[ 13   3  10 -33 -19 -32  25  19  25   8  16  13 -49 -43  31  23 -21 -18
  -3   4 -33  35  -1 -54   0 -15  20   5   6  -6  10  -4  16  19  -8  25
  13  47 -14  51 -26  10]
E
[-36 -18 -11 -21 -21  -7  14  16   9  15 -30 -53 -24 -30  32  11 -59 -36
  -8  32  73  29  -5   7   4  31  -6 -26   4  20  23  35 -18  12  17  19
  -5 -10 -33   8  39  20]
M
[ 28  19  27 -31 -27 -10  -3 -10  24 -41 -32   1 -20 -16 -17  -5 -19 -24
 -13 -15 -31  53  -8  22  -3  20 -12 -11  20  14 -14   8 -35  -9   9  36
  26 -29 -34  16  17  38]
Q
[-18  19  -6 -16 -27 -22  33  32   6   2   8 -14 -13  -5  38   8  -4 -39
  10  10  12  67   7  24 -18   5   0  -9  18   4 -48  13   9  62  35   9
  21   5   0  30  41  22]
Q
[  3  -5 -24   3  17 -34 -13 -60  18  26 -23 -36  -2 -43  40 -12  13 -26
 -64  20  -4  75   7 -32 -28   5 -10  10 -23 -15  38  15  -6  -4  -6  48
  -5  13   6  -3 -15  39]
L
[ -2  21  13  18 -36  13 -18  27  11 -31   4 -25 -32  -4   5  55  33  29
   8 -29  13   2 -12 -19  51 -35 -24 -12  18   4 -16  14 -41 -23  -9  48
 -22 -28 -51   4  25 -13]
Q
[ 12  14  39 -14  -9  -2  -6   6   1  16  22 -13  -8 -13 -26  16 -24  -1
  -7   2  -5 -64  -8 -14  20 -34  23  -7  -7  -9  34 -11 -51  37 -12  47
   2  27   3  39   4   6]
K
[ 32   4  -9  -9  25  -7   4 -19 -18 -53  -7 -13 -13 -32 -26   6  13 -52
 -10  -2  13  25  13  34  21  71 -10  -4   8  27 -27  -6  -7  60  -1  11
  14  -1  -8  47  32  35]
K
[-24 -30 -21  35 -27  -1 -25 -26  31  -4 -39  16 -10 -10   6 -30  26  71
   0  -7  19  28  11 -16   2  20  -8 -11   7  28  16  47  32  -2   4 -12
   6  -7  -8 -26   3  17]
K
[ -3  28   0  15  -2 -16 -39  53  18  29  10 -38 -44 -12  23  43  23 -20
 -17 -36  -6   2   9 -33  19   7 -13  -2  -2  -5  39  26 -51 -33 -24  49
  35  13 -18  28  31   5]
N
[  5 -15 -58  12   2  14  -9 -22   6 -41  14  11  20 -38  22  -1 -13  73
 -11   8  11  30  53  -7 -37  17  -5 -30 -11 -54  36 -17  37 -41  11 -17
  23  36  28 -11   6  20]
Z
[-28  -3 -33  -6 -21  21 -26  15  -7   5  29 -13  38  -7 -29   5 -27  61
 -34  19 -35  -7 -21  54  30 -23   7 -31 -17  -1  27  25 -29 -15   3 -20
 -12  -5  16  15  22  23]
S
[  8  17  22 -19   8   0 -25 -23   4  13 -45 -37 -62 -31   8  16  37  -6
 -40 -20  -7  68   8 -17 -22  35 -14 -23  18   8 -11  52  -8  20   1  32
   2  -7  -2  13  44  -3]
Q
[-55  13  -7  19  23 -17  37  -3  12  18   8 -41 -70 -11  -3   4 -16 -36
   1  24  52  77 -25  37   0  27 -14  16   4 -24 -18  15 -21 -30   5  54
 -23  11  24  11  -7   4]
M
[  7  25  -8  -8  -7  22 -54 -19  13 -63  22 -10 -13 -30 -13   7  31  17
  -6 -28 -22  50   8 -28 -61  20  -7 -26   7 -11  34   4  -7   5 -14  28
  36  26   2  21  -1  38]
Q
[ 14   1  35   3  -2 -23  24 -11 -25 -22   4 -57  36  25  -2 -15  -2 -34
  32   8  15 -65 -29  13  25   7  20   0  10  33 -12 -19   5 -35  -7  -4
 -20 -11 -19   6  33 -18]
D
[-34 -20 -15 -10 -24  -9 -17 -26  33  18  54  17  13 -31   3  11  -9  11
 -50  19  -2  13 -15 -31  -9 -36 -21   9  -7  20 -23  30  55  18   7   0
 -21   6 -36  32  38   3]
E
[ 13  19 -22 -15 -10 -43  -3   6  20 -37  -7 -15 -67 -13  44  32  18  14
  12 -10  18  78  13  -3  24   8  12 -11  12 -10   8  -8 -13 -28   3  20
  -2 -34 -38  28  20  21]
M
[-31  -8 114   1  -1 -15  30 -31 -31 -23  45 -37  67   7  -6  -2 -67 -43
 -17  31  26  25 -14  46  44  25  23 -10   6  -3 -34  -3  46   2  21  -3
   8   2  -2   8  44  -4]
M
[ 27   3 -10 -31   8 -32  13   7  -2 -48 -11   6  24 -35  -8   0 -52 -29
 -26   2 -30 -54  -1  -6  20 -19 -27 -15 -10  11  -1 -12   2  17  -3  43
  -6 -13 -34  31  40   5]
B
[ 11  38 -39  -8  30 -16 -36  15  -9  -5  18  13 -12 -26 -36  15 -26  -7
  22 -16  -1 -15  13  21  21 -46  13  14 -21  -8  18  20  44  21 -10  34
  -5  56   2  29  11   5]
Z
[ 17  50  15 -28  29 -41 -35 -29  41  25  13 -17 -61  -4  -7  -9 -27 -21
   3 -19   1  56  45   9 -26  36  26  20  -4  -1  31  21  -8 -33  12  48
  42  43   9  43  31  45]
D
[ -1  14  22  -4  -9 -15  -8 -33   2 -38 -13 -18 -59 -15 -19 -14  19  35
  20   5  -6  71  11  15   3  -3   6  36  10  13  38  14 -17 -18 -34  -9
  30 -14 -15  -5  27  24]
K
[ -6   0  13  -1 -35   8  12   3  13 -55  49  -5  34  -8  11  17 -11 -25
   1  -4  52 -51  15 -21   5 -48  18 -38   9  20 -14   9  29  39  24  45
  -3 -17 -34  36  45  13]
S
[ 16  -5   9 -15   9  -7  36  32   6 -38  13  41 -21   3 -40 -18 -14  21
  31 -25 -80 -20  22  -8   8 -43  22 -11 -18  -6  12  -3  17 -10 -27   6
  16  20   1  23  -4 -16]
K
[-15   4   9 -16 -12  22   0  12  12 -12  -4   9  21   9  -8  23  10  15
  -5  -2  -5 -18   4   5  22 -24   0 -12 -14   3   5  19   8  45  14  31
 -35   1  -9  18  10   8]
L
[ -2   5  31 -32 -32 -19  -1 -28  23 -24 -19 -30 -40 -16   3  12 -20   3
  15  -4  37  78   5  41   8  15   8  -8   8 -18 -13  25 -15  10   1  28
  -2  13 -21 -25  18  17]
P
[-13 -40 -33   5   7  -6  16 -26  13 -47   9 -11  24 -12  -7 -11 -27  39
  13  14  39   4  22   4 -37  45 -26 -29 -24   4 -19  26  35 -40  14 -33
  28  22   7   4  53 -15]
S
[-17  12  25   2  -7   0  -5 -12  11  42 -19  21  -8 -15  11   9  -6  51
  -9  -2   8   2 -20 -38  16 -18   8  12 -13 -12  28  11  23 -34 -18  12
  -9  13   9  18 -25 -21]
Z
[ -7  35 -18  -1 -33 -18  25  18  26 -45 -14 -32 -17 -19  -1  25  36 -55
  -5  -5  15  30   0  -4 -15  -3  -6 -14  19  11  11   6 -16   1 -13  33
  -4  -7 -20  37  31  36]
T
[  0 -16  57   8 -12  11  41   9   1 -51  19 -35  56  -4  11  30 -13 -78
   9  17  -7   1 -44  38  64  45  -2 -15  19   6 -40 -18   8 -25  16  50
  -6 -27 -42  32   9   1]
Q
[-15  19  -7   3  -4  13 -16  26   5 -11 -11 -19 -28 -15 -25  14 -15  -8
   6  16  11  30   7   2   1  14  -4 -16  48  -7  26   3 -30 -33  -8   9
 -13  11 -20  -4   2  27]
B
[  3  -9 -25  12 -15   6   6 -30  15   4  14  -8 -21 -18   2 -22 -22  36
  -2 -26   1  33  12  11  12  40  -5   5 -25  27   6  22 -34   7 -13  27
  50  20  -6 -32  25  43]
A
[-29  30  -2  25  34 -12 -57  16   1  10  36 -44 -55  -3 -27  15 -36 -33
  18  31  13  54 -36 -24 -32  -5 -10 -10  16  -2   8  25 -22 -23  16  11
   4  16  -5  42  -5   7]
S
[-11 -19 -10  -1  20  15 -11 -26   9  15  60  18 -32 -27  14   9  12  32
 -47 -10 -14 -23   2 -25  -3 -11  -5   0 -23   3  -3  12  28  65  22  13
 -25  10  27  36 -27   0]
E
[-12  21 -26 -28  32 -18  27  44  33   3  18   6 -48   5 -23  16  14  -3
  13  -4 -11 -48  12  25  25   9  -7  12  -2   2  26  -8 -17  31 -17  42
 -13  21   1  62  39  15]
K
[-17  -3 -16  -6   9  22  30 -10  25 -10  31  -5  -9  -6 -42  13 -18 -13
 -14  27 -12   5   1  16  28  10 -15 -22  -1  -1 -45   6  -4 -10  17  37
 -56   1 -13  29  26   8]
D
[ 27  15  -1   0 -29 -24   5  -2  19 -43 -10  -2  31  -5  10 -32 -62   5
 -42   3 -69 -20  12  19 -27   4  -8   6 -30   0  55 -20 -20 -24  -8 -10
  19  39  22  10   4  51]
Z
[ -4 -22  -7 -13 -20  -7   5  -8  29  31 -18  25  19  -3  18   2   4  45
  15  14 -38  14  -1 -19  23  12   8  13 -54   3   8  20  10  20   1   9
  36  24  11  12   9  -6]
N
[ 31   0   6 -15   5 -21 -40  12 -30 -53  -1 -16  29 -24  -1 -21 -40 -49
 -33  -9 -68 -24   2  16  23 -56   8  -3  -9  -6  36 -16  11  -4 -20   2
 -11  -5 -12  35 -37  -2]
Z
[-40  -5 -43   6  -4  21  -4  17  23 -28  -2 -22 -52 -22  -9  46  25  11
  -2  18  44  29  13 -11  16 -11 -34   0  12 -14  11  15 -19 -15  -7  26
 -69  10 -30  29 -15   0]
L
[-32   0 -46  30  -9  17 -25  13  28   7   4  -3 -92 -32 -28  22   8  40
   0 -19  13  54   2   7  12  11 -12 -15  -8  -5  25  42 -46 -28  -4  10
 -33  21   8  -1 -74  20]
N
[-31   5 -30 -42   2  12  -8  -4  32  53 -12  -5 -30 -23 -15  42 -13  -2
  11  10  53  66   6  48  25  10  -6  -5  -5 -17 -43  49   0   7  28  68
 -13  13 -22  33  48 -15]
Q
[ -2  -6  47 -17  -5 -33  39   0  28 -16 -33  -9   1  11  13   3   9 -30
  17  -3 -10  62 -22 -14  52   5   0 -43   6 -26 -23  -9 -29 -17  -9  49
 -21 -34 -29   6 -51  -2]
P
[ -3   8  42   5  13 -17 -41 -66   5 -17  -1 -24  -9   6  -8  -3  28  25
  -7   0  37  27  36 -21  -9  -5   9 -14  18   0   8  17  14   8   8  -5
 -32   0  -5 -11   3  -2]
B
[-22 -13 -55   3 -10  40 -22   5  -2  81 -41  11  43   8 -23 -18 -45  22
  -6  36   5 -25 -26  10  31 -27   1 -10 -23   0  -4  16 -13  15  14  35
 -24  21  10   3   0 -12]
Z
[-32 -13 -26 -33 -11  -6  23   1  16   1   1 -12   8 -18  39  -8  32  36
  -2 -36  30  32  19  -1  30 -10 -20 -22   2 -22 -27  14  15   5 -24  61
   6  -9  -4 -10  27 -20]
D
[ -4   8 -43  -4 -30   5 -15 -36   4 -18 -45   9   6 -48  -2   1 -20  20
 -41  26  -8  63 -19  23  12  -4 -11   2  -9   3  -3  16  30  -8   1  16
 -37  -4 -12  15   9  21]
Z
[-26  22  20   8  23 -26 -19 -24  -4 -12 -17 -31  16   3  -9   0   2  -4
  27 -16  59  44  -2 -28 -13  30 -29 -30   4 -16 -24   2  12  22   9  45
  42  18  14  25  20 -21]
T
[-14   4  44 -11  11 -42   1 -41  12 -19  -1 -39 -47 -13  48  -1 -25 -20
 -37 -15   6 100  10  -9   1  16 -20   2 -12  10   9   3   1 -21  -1   4
   2 -42 -25  22  -7  -1]
T
[  5  31   9  -1  29 -22 -18 -42  10  27 -35 -36 -42 -10  29  -6 -28 -29
 -18  -2  50 105   6 -17 -18  74  -8 -27  31  17  -6  -9   7  48  28  40
   9  12 -13 -27  11  48]
T
[-22   1  22   9 -19  -5 -13 -32  27 -35 -11 -17  13 -20  -2   5  -6 -10
 -10 -12  24  70  12   1  36  21 -13 -42 -14  -2  -5  48  -9  11  11  64
  19 -21 -20  16  13  37]
P
[-22   7  23  15  19  15  16 -34 -31 -59 -26   4   8 -29  -6 -26 -19 -17
 -13  13  -9  53 -23  11   7  21 -12  16   0  15  -2   3  64  48  14  47
  -9   2  20   8 -27  24]
L
[ 10 -10 -47 -18 -28  26  31  55   9 -41 -10 -10 -20 -12  25  34  35  28
  10 -13 -35  16  25   1  27   3 -12 -32 -10  -8  18  -4 -59   1 -15  -3
  -4 -12 -11  17  -8  13]
Q
[-17  -3  14  26  -3 -12  17  -6   2 -18  57  10  21  13  -5  -1  27   3
  29   9  10 -45 -42  -6  -6 -17  -3   9  -3   5 -33 -17  33  17  15   4
   9 -23   0   8  18  -9]
N
[ -6 -10 -32 -17   0  -6   9 -17  24  35 -80 -10 -14  -5  23 -21 -23  -8
 -36   9   4  66  24  12 -14  28 -20  15 -35  27  27  34  -2 -23  13   5
 -21  10   1 -10  -5   9]
E
[-13  12 -25  15 -19   6  11 -18   8  15 -11  -7  12 -11 -20 -14   2  23
 -12   8  21  16  15 -12  36  29 -19   5  -9  22 -10  13 -49  -3  -7  26
  28   7  13  24  25  40]
D
[ 20  44  -7  -9 -33  14   3 -18  -8 -18 -23  23 -45 -20 -11  25  66  43
 -23  -6  -2  39  10 -20 -21 -51  15  15   5  13   1   2  -8  -6  -9 -27
 -28 -56 -24 -10  38  14]
A
[  4 -30 -32   3 -27  24 -30 -32  34 -12   4   1 -26  -5 -43   2  16  59
  24 -19  -3   4  30  18   5  -1  10  14 -35   8  21  57 -22 -46  -3  -2
  17  37   9  11  -5  -5]
E
[  0  19  28  -1  -5 -37  14  -6  18  19  10 -47 -46 -36  35  13 -38  -9
 -23  -6 -23  10 -60   6  -8  10  -1  22 -14 -17  37 -12 -39 -44 -21  55
 -10  43  11   4 -44  11]
Q
[ 18 -16 -34   1  15  14 -22  -7  -8  -2 -34  21   8  11 -21  -4  15  79
  21 -21  12   5  52  16  48  16  12 -16 -38 -17  20  17 -31 -13   9  -4
  37  -4  30 -12  -3   0]
M
[ -4  25  40   6   4  26 -10 -23 -38  10  12  13  58 -26 -27  25 -14  11
 -59  27 -33  22   3 -21  17 -19  16 -15 -15 -28  -3 -22  26  24  15   1
   3  10  36  43   4  -3]
T
[ -3 -21  -4 -30 -10  -3  31 -29  36 -11   8   4   4  -4 -16 -10 -26  40
 -11  11   5  -8  22  33  -2  15  -6  -8 -33  -2 -15  27 -11  35  12  13
   8  35  28   2  33  11]
S
[  0  19   6  -5  34 -35  -1 -16   0  35  -9   9  45   8   8   6 -21  -3
  -9  27  19   0 -18   0   2  14   5  20 -47 -19  13 -24  14  -8  16   9
   3  19  25   9   3   3]
M
[  6 -21 -57 -40 -42  -8 -14  13  35  27 -37 -13 -27 -15 -12   1 -31  56
   7   2 -23  -2  -8  10  12   2  -7 -13 -19   3  25  23 -59  16 -10  12
 -11  67   1   1 -18   9]
E
[  0 -15   5 -44  19 -37  65   5  10 -18  27 -27 -25 -12  46   8  -3 -47
   8   0   4  37  15  53   6  29   5  12 -26 -24 -21  -3  11  19  -3  14
  16  -6   4  21  35  -2]
P
[ 20 -18 -41  -1 -22  25 -43 -11  11 -12   1 -11   8   0  -4  14  16  36
 -18  -7 -16 -18   8 -15 -29  26   2 -10 -21  14  22   9 -27  -8  -4 -23
 -10  35  -7  18  12  14]
L
[ 44   4  16 -16 -14 -22  -3  28 -26 -93  29 -33   9   0   9   7 -30 -39
  27 -17 -36 -37 -31  24  25  -9  -6  -9  15   7 -20 -53 -35   1   0  17
  25 -44 -54  24  33  -3]
A
[ -4 -41 -47  -7  24 -18  15   6  -1 -12  -5  -2   5 -17  30 -28   1 -42
 -18   6  -4  36  13  -9 -39  34  -5 -49  -4   8 -27  27  43  10  32 -15
  26 -48  -3  25  40   1]
M
[ 25  -9 -24   4 -11 -22  31  34 -10 -30  -1 -20 -16 -15  13   4  45 -29
  -5  -9  -7 -57  -5 -34  -4 -21  14 -23  27  -7  -4 -16  -7 -22 -23  19
   5 -19 -11  21  38 -11]
M
[ 15  16   3   3  16 -12 -12 -14 -19 -10  25   2 -11 -30 -25  21 -38  36
  -6  -1 -18  29  16  40  16  10  22   4 -32 -13  18   8   8 -51  15 -36
  10   9   8  16   9   8]
A
[ -9   7 -28   2  -8   1 -19  17  -5  -3  23  -2 -44 -12   2  14  38   3
 -24 -42  -6 -16 -14 -12  21 -50 -19  38 -18  23  -8   0 -25 -17 -49   6
 -33 -22 -38  15  -5 -31]
A
[  2  -8 -11 -15 -16  -1 -50 -13  33   7   0   8  21  27 -34  -6  44  55
  20 -43  15   5  30  33  -5  53   1  -7 -29   7  29  26 -54 -41 -16 -40
  57   8  11   5   4  16]
N
[-22  -9 -36  15 -24   2   4  12  33  32  28 -25 -25 -18 -37   5 -21   4
 -46  -4 -23  22  20  39  12  43  -5  -5  -7  -3  22  25 -76 -53 -20 -17
  22  48  28  41  -4  40]
T
[  0  26  34 -10 -20 -14 -19 -19  -7   4  43 -16 -67 -28  40  32  30  -5
 -24   2  -6  75 -32  -8   3   3  31  30  10 -16   0 -12 -27  -6  -9   5
  21 -39  -6  63  -3  20]
P
[-53  -5  20  43 -25   8  10 -31  31  14   7 -48 -21 -18  39   1 -27  20
 -20  16  60  44  -2  14  -6  60  -9   5  -4  -1  26  26 -13  -5  16  54
  11  36  22   6  24  30]
K
[ 12 -37  12 -17 -20   5  32 -18  39 -31  25 -29   5  23  58   1  35  -5
  49  16  -5  13  -6  -5 -12  25  25 -16   4  -8 -26 -14  10   5  24   4
 -11 -19 -15 -17   2  -3]
D
[-24  29  -1  -2   3 -22  34  38  -5 -11  46 -11  42 -10 -18  11  -1 -29
 -34 -28 -17 -54  -2 -32 -25 -53 -29 -26 -20 -15   2 -15   7  22 -39  25
   0  41  16  22  29 -13]
T
[ -4   0 -36 -63  23  21  -8  21  -7  17  19  -9 -14 -22  22  -1 -19 -58
  -2 -12  44  28  40  37 -22  30  16  -5   2 -13   5  -2   4  64   4  46
  52   8  -7  24  49  27]
P
[ 34 -22 -30 -52 -18  17 -36 -33   2 -37 -51 -42 -11  -6  -9  -1  32 -11
  -5   1  13  50  30   6  -9  24 -19  -2   5  11   8  -1 -61   5 -19  -1
   5 -10 -34   6  18   0]
E
[ -3 -13 -14   0  -3  32  37 -13 -30 -16  25 -24 -15 -43  -3   3 -11 -31
  -2  19  47  -3 -18   6 -28   3  32 -11   4   6  -7   2  11  21  -2   7
  -7  20  22   8 -16   3]
S
[  3   4  16  -2 -15   2 -12 -19  -5 -37 -60   3 -13 -37 -27   4  -4  18
  -3  10  14  54  12   1  30 -20 -14 -16  13  -5 -12  30   4  18   9  39
   2 -30 -22   2  27  -1]
K
[ 19 -15   7  23 -31   2   5 -13  -1 -26 -12 -12 -17   3  19  -4   3  47
  -2 -33 -44 -26  -5  46  37  33  21   6  -4  29 -22  41  20 -22   9  13
   3   2   8  -5  55 -15]
B
[ 18  -8 -39  -6 -11  10  -4 -11  24 -45 -33  -1  36 -16 -29  -3  -6  13
   7  18  -7  22  60  23   5  19  -4 -28 -17 -17  37  22  -4 -10   1  -8
  11  36   8  -3  16  42]
Z
[-13  26  28  13 -23 -57  27  10  29 -22  -2 -13  11 -17  21 -18 -19 -38
 -28  -7 -11  -8 -16 -13  17 -28 -25  36  -2  23  38 -10  -8 -31 -34  33
  10  -9 -36 -11   4  42]
A
[ -8   6   6  -3 -15 -14  29 -23  -7   3  25 -67 -33 -25  40  33 -10   2
 -29   3  35 -17  -6   6  -2  18  18   3  -7  -4  24 -22 -12 -18 -11  19
 -20  24   9  37  34 -11]
T
[  2 -21 -44 -21  -9   2  62  28 -29  22  20 -18  33 -14  23  -2  57 -70
  15   5   6  42  -7 -24   8 -17  25 -21   8  27 -60  21  17  33 -43   4
  46 -17 -25  13  69 -13]
S
[ -8 -20   1   4  -5 -23  21 -11  27 -10 -15 -45  -4 -13  33   8 -48 -36
  -6  32 -13  41 -25   2  29  31 -24  -9 -11  -7 -15  -8 -17   3  22  55
   5  -2 -16  26   9   0]
T
[-15   2 -62   1 -22  40 -19 -32  28   6 -22  27 -28   0 -62   2  10 101
  -1 -27  25  62  64  19 -38  34   2 -25 -28  -8  10  34 -21 -51  -2 -43
   8  51  33  -4   6   8]
T
[-16  42  35  17 -15 -23  11  42 -15 -12 -27  -2  33   0  -2  25   4  -4
  34   2 -11  42 -54  17  69 -59  20  10   4   1  -4  20  43 -29 -15  31
 -16  -3 -16 -25 -14 -10]
S
